Below are the code and all the weights of a small trained network. Each question names an input and a class and asks about switching units off, where a switched-off unit gives its printed mean instead of its output.

import numpy as np


def w(rows, s, z=0):
    codes = np.array(rows[::2]) - 128.0
    scale = np.full(codes.shape[1], s)
    scale[-1] = z or s
    return codes * scale


def f(y):
    return np.maximum(y, 0)


def log_softmax(a):
    a = a - a.max(-1, keepdims=True)
    return a - np.log(np.exp(a).sum(-1, keepdims=True))


def net(x, mask):
    res = np.array(x, float).reshape(1, 3) / 4 @ E
    y = f(res @ A[0][:, :-1].T + A[0][:, -1])
    res = res + np.where(mask, y, B[0][:, -1]) @ B[0][:, :-1]
    return log_softmax(res[-1] @ U[:, :-1].T + U[:, -1])


A, B = {}, {}
E = w([
[54,194,133,173,153],'x0',
[137,155,58,186,63],'x1',
[170,71,172,244,180],'x2',
],0.011)
A[0] = w([
[99,137,149,124,161,235],'n1',
[114,108,139,183,141,185],'n2',
[152,85,90,133,158,151],'n3',
[137,158,67,142,58,191],'n4',
[94,122,123,126,141,106],'n5',
[48,177,122,210,130,195],'n6',
[162,91,149,47,130,188],'n7',
[200,68,133,129,125,109],'n8',
[122,144,138,164,183,133],'n9',
[86,124,164,5,188,163],'n10',
[231,93,121,108,94,198],'n11',
[99,115,168,156,139,152],'n12',
[130,131,153,94,146,135],'n13',
[49,186,112,185,122,192],'n14',
[165,107,114,143,131,150],'n15',
[128,116,134,77,154,251],'n16',
[94,140,120,162,129,136],'n17',
],0.014,0.003)
B[0] = w([
[102,106,138,186,138,176],'n1',
[156,164,148,161,175,185],'n2',
[158,147,168,133,118,166],'n3',
[156,125,33,58,85,221],'n4',
[118,129,130,143,124,144],'n5',
[86,235,73,166,145,226],'n6',
[173,85,150,78,180,217],'n7',
[160,155,222,143,90,202],'n8',
[120,132,146,189,165,176],'n9',
[6,69,213,44,145,253],'n10',
[211,76,179,202,76,223],'n11',
[127,120,136,180,166,170],'n12',
[99,89,145,120,129,164],'n13',
[77,212,115,162,79,223],'n14',
[158,158,156,128,127,165],'n15',
[101,93,173,115,131,192],'n16',
[112,163,107,140,144,163],'n17',
],0.026,0.012)
U = w([
[216,103,235,164,95,153],'0',
[86,194,68,148,99,217],'1',
[22,130,181,132,124,71],'2',
[114,153,133,29,113,61],'3',
[186,162,102,151,99,4],'4',
[84,30,195,94,220,222],'5',
[102,193,120,236,255,50],'6',
[164,27,43,120,84,91],'7',
],0.0082,0.0027)

Each question gives the input, the list of numbers given to net, and the class t.
The units are the neurons (one row each of A and B). Each row of codes is followed by its name. A weight is (code - 128) times the scale printed after its matrix; where a second scale follows, it is the last column's (A, B and U).
mask holds one flag per neuron, in row order. A switched-off neuron (its flag False) gives its mean, the last column of its row in B, instead of its output. The means were averaged over made-up inputs and are rounded, as every weight is.
A unit's drop is (log p(t) with every unit on - log p(t) with that unit switched off) / (log p(t) with every unit on - log p(t) with every unit switched off).
The circuit of an input: a set's keep is (log p(t) with only the set's units on - log p(t) with every unit switched off) / (log p(t) with every unit on - log p(t) with every unit switched off). Starting from the 12 units with the biggest drops (on a tie, the unit counted first), units are removed one at a time, each time the one whose removal leaves the highest keep (on an exact tie, the one counted first), for as long as the keep stays at least 0.8.
units of the circuit, in order: the units of the circuit, biggest drop first
most important unit: the unit with the biggest drop
top k neurons: the k neurons with the biggest drops, biggest first
drop when u is switched off: that unit's drop, to one decimal
input [-1,-1,2], class 0: units of the circuit, in order : [n10 n6]
input [8,2,-1], class 1: most important unit : n14
input [-1,6,-1], class 1: units of the circuit, in order : [n7 n10]
input [-1,6,-4], class 7: units of the circuit, in order : [n4 n6]
input [2,1,-6], class 3: units of the circuit, in order : [n4 n9]
input [-1,5,-5], class 7: top 3 neurons : [n6 n4 n10]
input [-5,7,-1], class 7: top 2 neurons : [n4 n2]
input [-2,7,-6], class 7: top 2 neurons : [n4 n6]
input [0,-1,2], class 6: top 2 neurons : [n10 n11]
input [-3,1,-5], class 5: top 2 neurons : [n14 n6]
input [-1,6,2], class 4: drop when n10 is switched off : 0.4
input [-2,6,-8], class 7: drop when n13 is switched off : 0.0
input [-7,7,-4], class 7: drop when n4 is switched off : 1.6
input [-2,-8,7], class 0: units of the circuit, in order : [n8]
